Below are the code and all the weights of a small trained network. Each question names an input and a class and asks about switching units off, where a switched-off unit gives its printed mean instead of its output.

import numpy as np


def w(rows, s, z=0):
    codes = np.array(rows[::2]) - 128.0
    scale = np.full(codes.shape[1], s)
    scale[-1] = z or s
    return codes * scale


def f(y):
    return y / 2 * (1 + np.tanh(0.7978845608 * (y + 0.044715 * y**3)))


def log_softmax(a):
    a = a - a.max(-1, keepdims=True)
    return a - np.log(np.exp(a).sum(-1, keepdims=True))


def net(x, mask):
    res = np.array(x, float).reshape(1, 4) / 4 @ E
    y = f(res @ A[0][:, :-1].T + A[0][:, -1])
    res = res + np.where(mask, y, B[0][:, -1]) @ B[0][:, :-1]
    return log_softmax(res[-1] @ U[:, :-1].T + U[:, -1])


A, B = {}, {}
E = w([
[79,167,189,182],'x0',
[130,133,129,128],'x1',
[191,83,248,168],'x2',
[123,115,121,131],'x3',
],0.012)
A[0] = w([
[158,23,139,159,60],'n1',
[191,73,110,9,31],'n2',
[103,117,92,116,3],'n3',
[231,88,83,59,60],'n4',
[226,53,186,110,94],'n5',
[83,113,53,53,78],'n6',
],0.011,0.0045)
B[0] = w([
[154,235,111,242,183],'n1',
[53,93,225,34,204],'n2',
[129,168,64,242,136],'n3',
[20,66,253,45,214],'n4',
[220,206,44,219,254],'n5',
[254,186,96,150,219],'n6',
],0.0081,0.0088)
U = w([
[254,222,6,172,4],'0',
[67,114,165,154,252],'1',
],0.007,0.0028)

Each question gives the input, the list of numbers given to net, and the class t.
The units are the neurons (one row each of A and B). Each row of codes is followed by its name. A weight is (code - 128) times the scale printed after its matrix; where a second scale follows, it is the last column's (A, B and U).
mask holds one flag per neuron, in row order. A switched-off neuron (its flag False) gives its mean, the last column of its row in B, instead of its output. The means were averaged over made-up inputs and are rounded, as every weight is.
A unit's drop is (log p(t) with every unit on - log p(t) with that unit switched off) / (log p(t) with every unit on - log p(t) with every unit switched off).
The circuit of an input: a set's keep is (log p(t) with only the set's units on - log p(t) with every unit switched off) / (log p(t) with every unit on - log p(t) with every unit switched off). Starting from all 6 units, units are removed one at a time, each time the one whose removal leaves the highest keep (on an exact tie, the one counted first), for as long as the keep stays at least 0.8.
units of the circuit, in order: the units of the circuit, biggest drop first
k most important neurons: the k neurons with the biggest drops, biggest first
drop when u is switched off: that unit's drop, to one decimal
input [-5,-2,1,4], class 1: most important neuron	(n4)
input [6,0,6,-2], class 0: 2 most important neurons	(n4; n5)
input [-8,-5,4,0], class 1: 2 most important neurons	(n4; n2)
input [-8,-1,7,-5], class 1: 3 most important neurons	(n4; n2; n6)
input [-8,5,6,8], class 1: 2 most important neurons	(n4; n2)
input [5,-6,6,-7], class 0: units of the circuit, in order	(n5; n4)
input [-4,-3,-3,-2], class 1: 2 most important neurons	(n5; n4)
input [-2,-6,1,-7], class 1: 2 most important neurons	(n6; n5)
input [3,4,5,-4], class 0: 3 most important neurons	(n4; n5; n2)
input [4,-7,4,-6], class 0: 2 most important neurons	(n4; n2)
input [7,1,8,-2], class 0: drop when n5 is switched off	0.3
input [-7,4,3,7], class 1: drop when n2 is switched off	0.2
input [5,-1,8,1], class 0: drop when n5 is switched off	0.2
input [-7,3,1,2], class 1: drop when n5 is switched off	0.0
input [4,0,5,-2], class 0: units of the circuit, in order	(n4)
